Below is a small trained network, with its code and all its weights. Each question gives an input and a class and asks what happens when units are switched off, that is, made to give their printed mean instead of their output.

import numpy as np


def w(rows, s, z=0):
    codes = np.array(rows[::2]) - 128.0
    scale = np.full(codes.shape[1], s)
    scale[-1] = z or s
    return codes * scale


def norm(h):
    return h / np.sqrt((h * h).mean(-1, keepdims=True) + 1e-5)


def f(y):
    return y / 2 * (1 + np.tanh(0.7978845608 * (y + 0.044715 * y**3)))


def log_softmax(a):
    a = a - a.max(-1, keepdims=True)
    return a - np.log(np.exp(a).sum(-1, keepdims=True))


def net(x, mask):
    res = np.array(x, float).reshape(1, 3) / 4 @ E
    u = 0
    for l in range(2):
        y = f(norm(res) @ A[l][:, :-1].T + A[l][:, -1])
        res = res + np.where(mask[u : u + 6], y, B[l][:, -1]) @ B[l][:, :-1]
        u += 6
    return log_softmax(norm(res)[-1] @ U[:, :-1].T + U[:, -1])


A, B = {}, {}
E = w([
[182,180,220,114,123,155,105,137,33,173],'x0',
[168,142,102,104,159,75,14,118,78,94],'x1',
[71,191,245,113,124,124,198,77,151,91],'x2',
],0.011)
A[0] = w([
[12,199,202,70,141,69,179,84,111,69,4],'L0N0',
[87,214,137,177,174,159,167,79,119,94,92],'L0N1',
[124,180,87,163,188,35,100,117,44,152,60],'L0N2',
[122,147,142,115,48,226,118,209,6,172,74],'L0N3',
[53,160,101,175,200,107,172,70,195,135,153],'L0N4',
[138,133,165,108,179,2,84,59,123,97,94],'L0N5',
],0.0079,0.0034)
B[0] = w([
[132,120,110,152,112,15,173,70,50,207,254],'L0N0',
[77,153,80,69,94,22,138,62,102,97,187],'L0N1',
[129,175,129,50,139,109,108,157,241,157,181],'L0N2',
[56,172,159,234,225,163,72,90,144,94,205],'L0N3',
[205,100,120,197,25,199,150,157,154,32,230],'L0N4',
[147,123,189,48,106,254,82,178,63,51,194],'L0N5',
],0.0081,0.0074)
A[1] = w([
[209,152,197,94,155,105,70,123,59,144,250],'L1N0',
[121,58,69,140,188,49,102,123,165,191,165],'L1N1',
[145,117,107,149,74,192,164,138,197,21,7],'L1N2',
[181,157,110,169,122,132,79,247,151,144,235],'L1N3',
[113,133,160,1,182,159,60,68,129,112,8],'L1N4',
[156,125,105,56,106,161,86,168,91,46,221],'L1N5',
],0.0076,0.0019)
B[1] = w([
[133,141,52,125,91,182,164,159,202,95,254],'L1N0',
[54,70,203,65,173,59,107,77,135,207,194],'L1N1',
[175,58,107,161,129,153,83,151,138,188,245],'L1N2',
[68,121,160,119,139,114,252,95,59,77,242],'L1N3',
[152,101,113,70,136,127,124,186,212,179,204],'L1N4',
[139,168,165,104,158,106,111,99,82,121,234],'L1N5',
],0.012,0.0055)
U = w([
[189,61,112,161,95,136,60,102,89,57,98],'0',
[119,126,136,153,120,123,111,171,111,175,8],'1',
[134,201,125,6,167,145,93,168,132,105,180],'2',
[76,193,149,242,198,217,136,120,100,123,173],'3',
[140,41,88,207,75,158,183,179,242,203,121],'4',
[134,131,150,172,130,110,100,184,120,173,2],'5',
[35,51,121,88,204,54,138,105,87,181,170],'6',
[111,182,165,127,62,45,208,49,61,117,202],'7',
],0.013,0.0048)

Each question gives the input, the list of numbers given to net, and the class t.
The units are the neurons (one row each of A and B). Each row of codes is followed by its name. A weight is (code - 128) times the scale printed after its matrix; where a second scale follows, it is the last column's (A, B and U).
mask holds one flag per neuron, layer by layer. A switched-off neuron (its flag False) gives its mean, the last column of its row in B, instead of its output. The means were averaged over made-up inputs and are rounded, as every weight is.
A unit's drop is (log p(t) with every unit on - log p(t) with that unit switched off) / (log p(t) with every unit on - log p(t) with every unit switched off).
The circuit of an input: a set's keep is (log p(t) with only the set's units on - log p(t) with every unit switched off) / (log p(t) with every unit on - log p(t) with every unit switched off). Starting from all 12 units, units are removed one at a time, each time the one whose removal leaves the highest keep (on an exact tie, the one counted first), for as long as the keep stays at least 0.8.
units of the circuit, in order: the units of the circuit, biggest drop first
top k neurons: the k neurons with the biggest drops, biggest first
top k neurons in layer l: the k neurons of layer l with the biggest drops, biggest first
drop of u: that unit's drop, to one decimal
input [7,-2,-1], class 3: units of the circuit, in order	L0N3
input [-8,8,-1], class 2: units of the circuit, in order	L0N5; L0N0; L1N5
input [2,1,-3], class 6: top 3 neurons	L0N4; L0N5; L0N2
input [2,0,1], class 3: top 2 neurons	L0N3; L1N3
input [1,-4,-7], class 6: units of the circuit, in order	L0N4; L1N1
input [1,-5,-7], class 6: units of the circuit, in order	L0N4; L1N1
input [6,-2,3], class 3: top 2 neurons in layer 1	L1N3; L1N1
input [-4,-5,-8], class 6: top 3 neurons	L1N1; L0N4; L1N0
input [-6,1,-3], class 6: top 4 neurons in layer 1	L1N1; L1N0; L1N3; L1N4
input [-6,5,1], class 0: top 2 neurons	L1N2; L0N4
input [-6,1,5], class 0: top 2 neurons	L0N4; L1N2
input [3,-2,-7], class 6: top 3 neurons in layer 1	L1N1; L1N3; L1N0
input [8,3,-3], class 3: top 3 neurons in layer 0	L0N3; L0N1; L0N5
input [-1,-4,-5], class 6: top 2 neurons	L0N4; L1N1
input [4,1,0], class 3: top 2 neurons	L0N3; L0N1
input [-5,8,6], class 2: top neuron in layer 1	L1N4
input [-4,6,-3], class 2: top 2 neurons	L0N5; L0N0
input [6,1,2], class 3: drop of L0N3	1.1
input [7,-2,1], class 3: drop of L0N3	0.2
input [8,-7,1], class 3: drop of L0N3	0.3
input [-8,4,4], class 0: top neuron	L0N5
